Here is a tiny trained network, its code and every weight. The questions are about switching its units off for an input and a target symbol, where a switched-off unit gives its printed mean instead of its output.

import numpy as np


def w(rows, s, z=0):
    codes = np.array(rows[::2]) - 128.0
    scale = np.full(codes.shape[1], s)
    scale[-1] = z or s
    return codes * scale


def f(y):
    return y / 2 * (1 + np.tanh(0.7978845608 * (y + 0.044715 * y**3)))


def softmax(a):
    e = np.exp(a - a.max(-1, keepdims=True))
    return e / e.sum(-1, keepdims=True)


def log_softmax(a):
    a = a - a.max(-1, keepdims=True)
    return a - np.log(np.exp(a).sum(-1, keepdims=True))


def net(x, mask):
    ids = ['ΓΠαβεμξσω'.index(c) for c in x.split()]
    T = len(ids)
    res = E[ids] + P[:T]
    r = res
    for j in range(3):
        rows = slice(3 * j, 3 * j + 3)
        q, k, v = (r @ M[0][rows].T for M in (Q, K, V))
        z = softmax(np.where(np.tri(T) > 0, q @ k.T / 3**0.5, -1e9)) @ v
        o = O[0][rows]
        res = res + np.where(mask[j], z, o[:, -1]) @ o[:, :-1]
    y = f(res @ A[0][:, :-1].T + A[0][:, -1])
    res = res + np.where(mask[3:7], y, B[0][:, -1]) @ B[0][:, :-1]
    return log_softmax(res[-1] @ U[:, :-1].T + U[:, -1])


Q, K, V, O, A, B = {}, {}, {}, {}, {}, {}
E = w([
[80,165,234,128],'Γ',
[242,165,144,136],'Π',
[132,128,225,151],'α',
[185,169,171,52],'β',
[168,123,197,202],'ε',
[109,217,113,91],'μ',
[93,12,46,102],'ξ',
[123,152,197,65],'σ',
[117,186,137,199],'ω',
],0.011)
P = w([
[111,94,193,127],'0',
[143,253,108,148],'1',
[163,238,97,156],'2',
[102,41,231,143],'3',
[100,69,223,133],'4',
[156,179,94,116],'5',
[150,174,122,103],'6',
[113,100,203,121],'7',
[118,114,193,115],'8',
[140,166,140,104],'9',
[143,155,173,117],'10',
[148,164,187,109],'11',
[166,174,202,106],'12',
],0.004)
Q[0] = w([
[217,101,169,92],'H0',
[94,56,145,135],'H0',
[202,93,150,151],'H0',
[113,138,41,127],'H1',
[104,47,179,173],'H1',
[171,4,61,48],'H1',
[142,88,127,215],'H2',
[124,41,82,143],'H2',
[110,104,219,58],'H2',
],0.016)
K[0] = w([
[63,88,54,139],'H0',
[106,188,106,150],'H0',
[55,93,97,135],'H0',
[129,99,215,113],'H1',
[177,189,73,83],'H1',
[158,252,230,176],'H1',
[115,210,148,88],'H2',
[164,198,177,146],'H2',
[145,108,11,175],'H2',
],0.016)
V[0] = w([
[114,136,174,84],'H0',
[203,117,55,106],'H0',
[99,251,152,140],'H0',
[207,107,141,134],'H1',
[139,132,207,97],'H1',
[212,185,145,19],'H1',
[92,134,75,71],'H2',
[179,142,117,189],'H2',
[155,170,151,202],'H2',
],0.017)
O[0] = w([
[94,117,145,75,158],'H0',
[251,133,90,113,103],'H0',
[45,209,90,116,139],'H0',
[219,100,132,134,220],'H1',
[140,81,173,59,158],'H1',
[194,140,110,19,149],'H1',
[90,140,119,44,5],'H2',
[194,130,103,183,198],'H2',
[120,153,125,231,214],'H2',
],0.013,0.0024)
A[0] = w([
[147,1,124,117,2],'N0',
[89,142,13,143,178],'N1',
[146,108,79,45,103],'N2',
[144,70,35,107,29],'N3',
],0.009,0.0024)
B[0] = w([
[114,202,61,119,253],'N0',
[171,122,65,91,202],'N1',
[143,73,145,105,192],'N2',
[10,128,156,187,160],'N3',
],0.011,0.006)
U = w([
[77,165,178,107,67],'Γ',
[176,172,123,112,224],'Π',
[103,93,191,133,132],'α',
[133,106,133,75,58],'β',
[123,92,188,170,96],'ε',
[120,216,78,62,4],'μ',
[91,3,35,129,211],'ξ',
[105,106,179,88,141],'σ',
[101,188,97,153,121],'ω',
],0.0078,0.0045)

Each question gives the input, a string of symbols that net reads in full, and the target symbol t.
The units are the heads (3 rows each of Q, K, V and O) and the neurons (one row each of A and B). Each row of codes is followed by its name. A weight is (code - 128) times the scale printed after its matrix; where a second scale follows, it is the last column's (O, A, B and U).
mask holds one flag per unit, heads first, then neurons. A switched-off unit (its flag False) gives its mean, the last column of its rows in O or B, instead of its output. The means were averaged over made-up inputs and are rounded, as every weight is.
A unit's drop is (log p(t) with every unit on - log p(t) with that unit switched off) / (log p(t) with every unit on - log p(t) with every unit switched off).
The circuit of an input: a set's keep is (log p(t) with only the set's units on - log p(t) with every unit switched off) / (log p(t) with every unit on - log p(t) with every unit switched off). Starting from all 7 units, units are removed one at a time, each time the one whose removal leaves the highest keep (on an exact tie, the one counted first), for as long as the keep stays at least 0.8.
circuit, biggest first: the units of the circuit, biggest drop first
most important unit: the unit with the biggest drop
k most important neurons: the k neurons with the biggest drops, biggest first
heads that matter: for each layer, one digit per head in row order, 1 if its drop is at least 0.15 and else 0, layers parted by /
input ω ω ε, target ω: circuit, biggest first : H0; H2
input ξ σ Π Π ε Π Π Π Π ω μ α Γ, target Γ: circuit, biggest first : H1; H2
input ω Π Π σ, target Π: circuit, biggest first : H1; H2
input Π μ μ ω ε, target μ: heads that matter : 110
input μ μ Γ ω, target μ: heads that matter : 110
input ε ε β, target ε: most important unit : H2
input ε ε α, target ε: heads that matter : 011
input Π Π ω ω Π Π Π Π ω, target Π: heads that matter : 111
input β Π μ, target β: 2 most important neurons : N2; N0
input ε Π Π, target ε: circuit, biggest first : H2; H1; N0
input Π ξ ε Γ μ ε β, target β: circuit, biggest first : H2; N2
input Γ ε ξ Γ, target Γ: heads that matter : 111
input μ Π α, target μ: circuit, biggest first : H0; H1
input Π ξ Π ε ε ε ω, target ω: circuit, biggest first : H1
input ω Γ ω β β, target ω: heads that matter : 101
input ω ω α ξ Γ σ σ ω β ε σ, target σ: heads that matter : 001
input Π Π ε, target Π: heads that matter : 011
input Π μ ε ω ξ σ ω ω ω α ω, target ω: heads that matter : 110
input Γ ξ σ β μ ω ω ω μ, target μ: circuit, biggest first : H2; H0
input μ ω Π Π ε ω ξ α σ, target σ: circuit, biggest first : H2; N2
input σ ω ω, target σ: most important unit : H1
input ε μ μ Π, target μ: circuit, biggest first : H0; H1
input ε ω μ, target ε: circuit, biggest first : H1; H2
input μ α Π α μ ξ α α β, target β: circuit, biggest first : H2; H0
input Π ε ω μ σ, target ω: heads that matter : 101
input Π Π β Π ξ β ε, target ε: circuit, biggest first : H1; H0
input σ Γ Π β β Π, target β: circuit, biggest first : H1; N2
input μ Π Π Π α ξ Π Π Π μ, target μ: circuit, biggest first : H2
input μ σ Π, target μ: heads that matter : 100
